Below are the code and all the weights of a small trained network. Each question names an input and a target symbol and asks about switching units off, where a switched-off unit gives its printed mean instead of its output.

import numpy as np


def w(rows, s, z=0):
    codes = np.array(rows[::2]) - 128.0
    scale = np.full(codes.shape[1], s)
    scale[-1] = z or s
    return codes * scale


def norm(h):
    return h / np.sqrt((h * h).mean(-1, keepdims=True) + 1e-5)


def f(y):
    return np.maximum(y, 0)


def softmax(a):
    e = np.exp(a - a.max(-1, keepdims=True))
    return e / e.sum(-1, keepdims=True)


def log_softmax(a):
    a = a - a.max(-1, keepdims=True)
    return a - np.log(np.exp(a).sum(-1, keepdims=True))


def net(x, mask):
    ids = ['γμξτφψ'.index(c) for c in x.split()]
    T = len(ids)
    res = E[ids] + P[:T]
    u = 0
    for l in range(3):
        q, k, v = (norm(res) @ M[l].T for M in (Q, K, V))
        z = softmax(np.where(np.tri(T) > 0, q @ k.T / 4**0.5, -1e9)) @ v
        res = res + np.where(mask[u], z, O[l][:, -1]) @ O[l][:, :-1]
        u += 1
        y = f(norm(res) @ A[l][:, :-1].T + A[l][:, -1])
        res = res + np.where(mask[u : u + 12], y, B[l][:, -1]) @ B[l][:, :-1]
        u += 12
    return log_softmax(norm(res)[-1] @ U[:, :-1].T + U[:, -1])


Q, K, V, O, A, B = {}, {}, {}, {}, {}, {}
E = w([
[111,129,160,113],'γ',
[149,105,95,81],'μ',
[149,96,147,104],'ξ',
[107,137,109,80],'τ',
[107,138,113,83],'φ',
[116,170,108,247],'ψ',
],0.0011)
P = w([
[254,219,149,14],'0',
[205,151,148,10],'1',
[163,136,154,59],'2',
[125,118,155,91],'3',
[99,101,161,118],'4',
[82,94,157,140],'5',
[69,76,149,163],'6',
[58,62,129,187],'7',
[47,53,119,215],'8',
],0.00061)
Q[0] = w([
[224,244,122,102],'0.h0',
[19,4,123,147],'0.h0',
[21,22,137,118],'0.h0',
[209,212,107,171],'0.h0',
],0.0045)
K[0] = w([
[218,203,194,32],'0.h0',
[41,37,66,235],'0.h0',
[34,11,71,219],'0.h0',
[231,254,141,63],'0.h0',
],0.0024)
V[0] = w([
[100,109,3,91],'0.h0',
[198,22,149,150],'0.h0',
[122,234,140,151],'0.h0',
[206,129,178,186],'0.h0',
],0.002)
O[0] = w([
[170,161,207,186,165],'0.h0',
[59,250,98,98,117],'0.h0',
[102,32,114,154,41],'0.h0',
[27,132,77,129,3],'0.h0',
],0.0021,0.00042)
A[0] = w([
[134,119,130,117,86],'0.n0',
[59,103,180,97,99],'0.n1',
[81,148,102,240,73],'0.n2',
[148,77,52,154,111],'0.n3',
[140,113,146,129,55],'0.n4',
[65,168,128,106,99],'0.n5',
[137,180,158,81,37],'0.n6',
[103,144,108,196,94],'0.n7',
[102,126,98,241,17],'0.n8',
[118,136,43,252,85],'0.n9',
[163,250,203,147,1],'0.n10',
[120,133,111,228,70],'0.n11',
],0.0012,0.00086)
B[0] = w([
[132,117,128,127,128],'0.n0',
[177,155,88,114,254],'0.n1',
[173,116,94,45,230],'0.n2',
[137,182,110,119,165],'0.n3',
[136,110,128,120,128],'0.n4',
[151,149,97,99,161],'0.n5',
[87,156,112,165,174],'0.n6',
[157,119,111,76,189],'0.n7',
[152,109,117,7,198],'0.n8',
[216,117,72,63,241],'0.n9',
[70,153,178,210,156],'0.n10',
[146,126,117,47,204],'0.n11',
],0.0015,0.00041)
Q[1] = w([
[23,62,142,93],'1.h0',
[135,185,147,130],'1.h0',
[30,65,114,70],'1.h0',
[180,253,98,119],'1.h0',
],0.0026)
K[1] = w([
[30,97,129,248],'1.h0',
[128,219,157,72],'1.h0',
[45,74,103,190],'1.h0',
[138,223,120,3],'1.h0',
],0.0019)
V[1] = w([
[133,30,83,93],'1.h0',
[51,210,161,126],'1.h0',
[114,136,3,102],'1.h0',
[46,127,245,110],'1.h0',
],0.0016)
O[1] = w([
[115,218,164,181,233],'1.h0',
[210,69,128,84,2],'1.h0',
[132,136,220,236,163],'1.h0',
[251,154,83,25,52],'1.h0',
],0.0014,0.00062)
A[1] = w([
[200,115,177,177,18],'1.n0',
[63,63,211,112,134],'1.n1',
[129,133,128,130,111],'1.n2',
[179,3,115,122,110],'1.n3',
[51,100,119,241,85],'1.n4',
[114,117,171,228,1],'1.n5',
[92,78,51,92,83],'1.n6',
[167,155,70,190,165],'1.n7',
[126,56,197,112,84],'1.n8',
[65,192,152,139,160],'1.n9',
[71,122,55,87,92],'1.n10',
[128,130,130,129,119],'1.n11',
],0.0013,0.00086)
B[1] = w([
[94,221,83,54,133],'1.n0',
[200,180,138,80,254],'1.n1',
[126,128,127,128,128],'1.n2',
[115,218,112,117,149],'1.n3',
[61,37,102,180,216],'1.n4',
[246,157,144,250,151],'1.n5',
[135,146,215,166,143],'1.n6',
[162,165,170,80,204],'1.n7',
[197,152,121,91,178],'1.n8',
[128,180,125,81,238],'1.n9',
[211,151,159,117,153],'1.n10',
[126,128,120,120,128],'1.n11',
],0.0013,0.00062)
Q[2] = w([
[43,4,103,192],'2.h0',
[52,28,106,196],'2.h0',
[71,57,125,186],'2.h0',
[35,2,104,199],'2.h0',
],0.0041)
K[2] = w([
[145,116,152,2],'2.h0',
[141,118,159,2],'2.h0',
[144,106,162,19],'2.h0',
[146,119,155,8],'2.h0',
],0.0047)
V[2] = w([
[52,124,204,138],'2.h0',
[72,160,111,86],'2.h0',
[173,115,6,137],'2.h0',
[135,142,82,135],'2.h0',
],0.0017)
O[2] = w([
[230,149,91,86,1],'2.h0',
[166,88,116,196,168],'2.h0',
[72,166,254,135,76],'2.h0',
[118,117,146,101,117],'2.h0',
],0.0019,0.00059)
A[2] = w([
[127,134,200,111,142],'2.n0',
[113,177,205,151,93],'2.n1',
[169,72,112,121,132],'2.n2',
[156,63,111,176,139],'2.n3',
[123,3,69,94,118],'2.n4',
[124,81,156,105,103],'2.n5',
[195,132,146,133,162],'2.n6',
[159,151,202,137,181],'2.n7',
[47,50,40,154,255],'2.n8',
[114,176,202,155,113],'2.n9',
[116,127,183,92,98],'2.n10',
[189,52,179,158,152],'2.n11',
],0.0023,0.0009)
B[2] = w([
[126,130,123,173,235],'2.n0',
[78,159,94,186,208],'2.n1',
[152,95,121,145,160],'2.n2',
[79,125,160,142,166],'2.n3',
[74,94,65,182,169],'2.n4',
[143,119,108,150,153],'2.n5',
[102,99,125,149,206],'2.n6',
[104,119,133,165,252],'2.n7',
[99,132,158,55,211],'2.n8',
[82,160,95,186,211],'2.n9',
[126,144,101,170,214],'2.n10',
[202,140,253,99,157],'2.n11',
],0.0028,0.0012)
U = w([
[151,221,86,2,127],'γ',
[55,213,128,224,206],'μ',
[154,21,9,85,150],'ξ',
[216,90,210,147,101],'τ',
[215,81,201,138,88],'φ',
[56,67,180,75,4],'ψ',
],0.0077,0.0034)

Each question gives the input, a string of symbols that net reads in full, and the target symbol t.
The units are the heads (4 rows each of Q, K, V and O) and the neurons (one row each of A and B). Each row of codes is followed by its name. A weight is (code - 128) times the scale printed after its matrix; where a second scale follows, it is the last column's (O, A, B and U).
mask holds one flag per unit, layer by layer, with each layer's heads first. A switched-off unit (its flag False) gives its mean, the last column of its rows in O or B, instead of its output. The means were averaged over made-up inputs and are rounded, as every weight is.
A unit's drop is (log p(t) with every unit on - log p(t) with that unit switched off) / (log p(t) with every unit on - log p(t) with every unit switched off).
The circuit of an input: a set's keep is (log p(t) with only the set's units on - log p(t) with every unit switched off) / (log p(t) with every unit on - log p(t) with every unit switched off). Starting from the 12 units with the biggest drops (on a tie, the unit counted first), units are removed one at a time, each time the one whose removal leaves the highest keep (on an exact tie, the one counted first), for as long as the keep stays at least 0.8.
units of the circuit, in order: the units of the circuit, biggest drop first
most important unit: the unit with the biggest drop
k most important neurons: the k neurons with the biggest drops, biggest first
k most important neurons of layer l: the k neurons of layer l with the biggest drops, biggest first
drop when u is switched off: that unit's drop, to one decimal
input γ μ γ τ τ, target τ: units of the circuit, in order -> [0.h0, 2.n11]
input ψ ψ ξ, target ψ: 3 most important neurons -> [1.n4, 2.n8, 0.n9]
input γ γ μ μ ψ ψ τ, target ψ: units of the circuit, in order -> [0.h0, 2.n8]
input γ ξ μ μ, target μ: units of the circuit, in order -> [1.h0, 0.h0]
input τ φ μ, target φ: units of the circuit, in order -> [0.h0]
input μ τ ξ ξ ψ τ ψ μ, target ψ: 3 most important neurons -> [2.n8, 1.n4, 2.n11]
input γ ψ γ ψ, target ξ: 2 most important neurons -> [1.n4, 0.n9]
input φ φ μ γ τ μ, target τ: units of the circuit, in order -> [0.h0, 2.n11]
input μ ψ φ ψ μ γ τ, target ξ: 3 most important neurons of layer 1 -> [1.n4, 1.n7, 1.n1]
input μ γ ψ μ τ ψ γ, target ψ: 2 most important neurons of layer 1 -> [1.n4, 1.n6]
input ξ ψ τ ψ μ, target ψ: 2 most important neurons -> [1.n4, 2.n8]
input ψ τ μ γ μ ψ γ, target ψ: 2 most important neurons -> [1.n4, 2.n8]
input μ ψ μ φ ψ φ, target ψ: 2 most important neurons of layer 2 -> [2.n8, 2.n4]
input ξ γ τ γ μ ξ φ, target γ: most important unit -> 2.h0
input τ μ ψ γ φ φ τ ψ τ, target ψ: 3 most important neurons -> [1.n4, 2.n8, 2.n4]
input μ γ γ ψ φ μ ψ ξ μ, target γ: 2 most important neurons -> [2.n8, 1.n4]
input φ μ φ μ γ μ, target ξ: 2 most important neurons of layer 1 -> [1.n1, 1.n9]
input μ μ γ γ, target ξ: drop when 1.h0 is switched off -> 0.9
input ψ μ φ μ φ ψ γ ξ, target ξ: drop when 2.h0 is switched off -> 1.0
input ξ τ ξ γ ξ, target ξ: drop when 0.n1 is switched off -> 0.0
input μ μ γ γ φ φ ξ, target φ: most important unit -> 2.n11
input τ γ φ ξ ψ ξ ψ, target γ: 2 most important neurons of layer 1 -> [1.n4, 1.n7]
